Below is a small trained network, with its code and all its weights. Each question gives an input and a class and asks what happens when units are switched off, that is, made to give their printed mean instead of their output.

import numpy as np


def w(rows, s, z=0):
    codes = np.array(rows[::2]) - 128.0
    scale = np.full(codes.shape[1], s)
    scale[-1] = z or s
    return codes * scale


def norm(h):
    return h / np.sqrt((h * h).mean(-1, keepdims=True) + 1e-5)


def f(y):
    return np.maximum(y, 0)


def log_softmax(a):
    a = a - a.max(-1, keepdims=True)
    return a - np.log(np.exp(a).sum(-1, keepdims=True))


def net(x, mask):
    res = np.array(x, float).reshape(1, 5) / 4 @ E
    u = 0
    for l in range(4):
        y = f(norm(res) @ A[l][:, :-1].T + A[l][:, -1])
        res = res + np.where(mask[u : u + 7], y, B[l][:, -1]) @ B[l][:, :-1]
        u += 7
    return log_softmax(norm(res)[-1] @ U[:, :-1].T + U[:, -1])


A, B = {}, {}
E = w([
[250,107,254,134,170,150],'x0',
[170,121,81,235,242,140],'x1',
[222,56,64,109,54,53],'x2',
[109,100,164,148,136,86],'x3',
[161,158,142,218,68,190],'x4',
],0.0073)
A[0] = w([
[120,102,115,178,177,152,8],'0.n1',
[76,112,54,177,149,70,98],'0.n2',
[137,171,124,221,44,162,88],'0.n3',
[176,184,159,129,178,88,95],'0.n4',
[115,91,42,35,231,102,3],'0.n5',
[40,183,53,163,91,43,46],'0.n6',
[123,180,111,2,194,100,74],'0.n7',
],0.0089,0.0018)
B[0] = w([
[174,180,78,184,122,151,190],'0.n1',
[125,112,66,75,161,172,240],'0.n2',
[67,62,172,236,110,109,236],'0.n3',
[169,117,114,152,128,176,200],'0.n4',
[76,64,196,253,106,100,236],'0.n5',
[124,129,100,45,132,233,254],'0.n6',
[85,66,190,163,136,89,225],'0.n7',
],0.011,0.0043)
A[1] = w([
[162,36,61,119,104,103,120],'1.n1',
[186,164,206,122,111,139,78],'1.n2',
[83,195,171,129,56,113,39],'1.n3',
[28,248,200,128,211,149,41],'1.n4',
[71,122,97,113,169,154,116],'1.n5',
[189,81,184,118,190,160,1],'1.n6',
[111,162,207,47,84,146,154],'1.n7',
],0.013,0.00074)
B[1] = w([
[134,254,167,128,72,73,254],'1.n1',
[70,132,135,85,89,200,217],'1.n2',
[170,6,107,82,132,114,183],'1.n3',
[183,207,103,124,3,7,254],'1.n4',
[89,190,178,107,149,143,216],'1.n5',
[70,188,183,51,165,171,253],'1.n6',
[176,59,97,140,212,121,218],'1.n7',
],0.011,0.0062)
A[2] = w([
[175,114,88,163,201,119,116],'2.n1',
[168,108,147,128,183,79,105],'2.n2',
[213,3,82,60,136,96,4],'2.n3',
[184,174,127,133,68,53,50],'2.n4',
[101,115,44,72,117,163,127],'2.n5',
[139,78,80,181,64,195,166],'2.n6',
[170,225,88,182,235,120,48],'2.n7',
],0.011,0.0019)
B[2] = w([
[163,27,98,80,112,152,148],'2.n1',
[101,123,169,192,68,186,159],'2.n2',
[255,4,30,58,179,67,202],'2.n3',
[219,211,81,177,75,130,254],'2.n4',
[74,198,155,61,245,168,191],'2.n5',
[21,99,212,190,132,110,202],'2.n6',
[151,23,1,109,167,90,229],'2.n7',
],0.0089,0.0053)
A[3] = w([
[224,130,156,115,126,153,59],'3.n1',
[108,101,133,109,187,53,72],'3.n2',
[74,92,216,188,162,58,140],'3.n3',
[174,66,29,174,247,109,21],'3.n4',
[189,110,243,87,198,203,4],'3.n5',
[142,134,99,210,216,103,129],'3.n6',
[180,199,92,150,115,68,87],'3.n7',
],0.012,0.0017)
B[3] = w([
[89,196,70,118,192,98,196],'3.n1',
[153,100,155,215,104,185,183],'3.n2',
[163,105,103,234,48,144,238],'3.n3',
[187,31,206,60,233,114,246],'3.n4',
[4,154,55,106,144,161,253],'3.n5',
[130,86,122,5,29,106,207],'3.n6',
[228,202,148,146,177,105,255],'3.n7',
],0.013,0.0058)
U = w([
[21,191,108,69,158,188,79],'0',
[204,235,113,137,91,67,121],'1',
[168,11,123,75,169,107,254],'2',
[91,81,157,222,51,127,59],'3',
],0.011,0.00088)

Each question gives the input, the list of numbers given to net, and the class t.
The units are the neurons (one row each of A and B). Each row of codes is followed by its name. A weight is (code - 128) times the scale printed after its matrix; where a second scale follows, it is the last column's (A, B and U).
mask holds one flag per neuron, layer by layer. A switched-off neuron (its flag False) gives its mean, the last column of its row in B, instead of its output. The means were averaged over made-up inputs and are rounded, as every weight is.
A unit's drop is (log p(t) with every unit on - log p(t) with that unit switched off) / (log p(t) with every unit on - log p(t) with every unit switched off).
The circuit of an input: a set's keep is (log p(t) with only the set's units on - log p(t) with every unit switched off) / (log p(t) with every unit on - log p(t) with every unit switched off). Starting from the 12 units with the biggest drops (on a tie, the unit counted first), units are removed one at a time, each time the one whose removal leaves the highest keep (on an exact tie, the one counted first), for as long as the keep stays at least 0.8.
units of the circuit, in order: the units of the circuit, biggest drop first
k most important neurons: the k neurons with the biggest drops, biggest first
k most important neurons of layer l: the k neurons of layer l with the biggest drops, biggest first
input [-3,-1,0,2,7], class 3: units of the circuit, in order => 0.n3
input [0,8,-4,-6,7], class 2: 2 most important neurons => 2.n7, 3.n4
input [1,7,7,7,-1], class 1: 2 most important neurons => 1.n1, 2.n4
input [-6,7,-3,-3,2], class 2: 2 most important neurons => 2.n7, 1.n2
input [8,7,-8,3,2], class 0: 2 most important neurons => 1.n6, 0.n4
input [8,-1,8,-5,8], class 0: 4 most important neurons => 1.n4, 1.n2, 0.n5, 1.n6
input [-1,-8,-5,-1,4], class 2: 3 most important neurons => 1.n3, 1.n7, 2.n3
input [7,-5,-8,5,-8], class 1: 3 most important neurons => 1.n4, 0.n6, 0.n3
input [5,-5,-1,-6,0], class 0: 2 most important neurons => 1.n2, 1.n6
input [6,-4,4,1,7], class 3: 3 most important neurons => 0.n3, 0.n6, 2.n6
input [6,-8,-6,-1,-1], class 2: 2 most important neurons => 1.n7, 1.n3
input [2,-6,-3,-5,8], class 3: 2 most important neurons => 0.n3, 2.n6
input [1,-8,-6,-1,-8], class 2: 2 most important neurons of layer 1 => 1.n3, 1.n7
input [-4,7,-6,3,-3], class 2: units of the circuit, in order => 3.n4
input [3,-3,-7,-8,8], class 3: 2 most important neurons of layer 0 => 0.n3, 0.n2
input [1,-4,1,1,-6], class 3: 2 most important neurons => 0.n7, 0.n5
input [8,6,7,-2,-5], class 0: units of the circuit, in order => 1.n6, 3.n5
input [7,7,-4,5,-8], class 3: 3 most important neurons of layer 3 => 3.n3, 3.n2, 3.n1
input [5,1,4,-4,-2], class 0: 2 most important neurons of layer 1 => 1.n6, 1.n4
input [-4,-6,2,3,4], class 2: units of the circuit, in order => 1.n3
input [-3,-2,-6,-7,-6], class 1: 3 most important neurons of layer 1 => 1.n4, 1.n6, 1.n2
input [-7,-4,-8,3,4], class 1: 3 most important neurons of layer 1 => 1.n4, 1.n6, 1.n2
input [-6,6,3,-3,-7], class 3: 2 most important neurons of layer 3 => 3.n3, 3.n5
input [7,-3,-8,-4,-5], class 1: 2 most important neurons of layer 0 => 0.n6, 0.n2
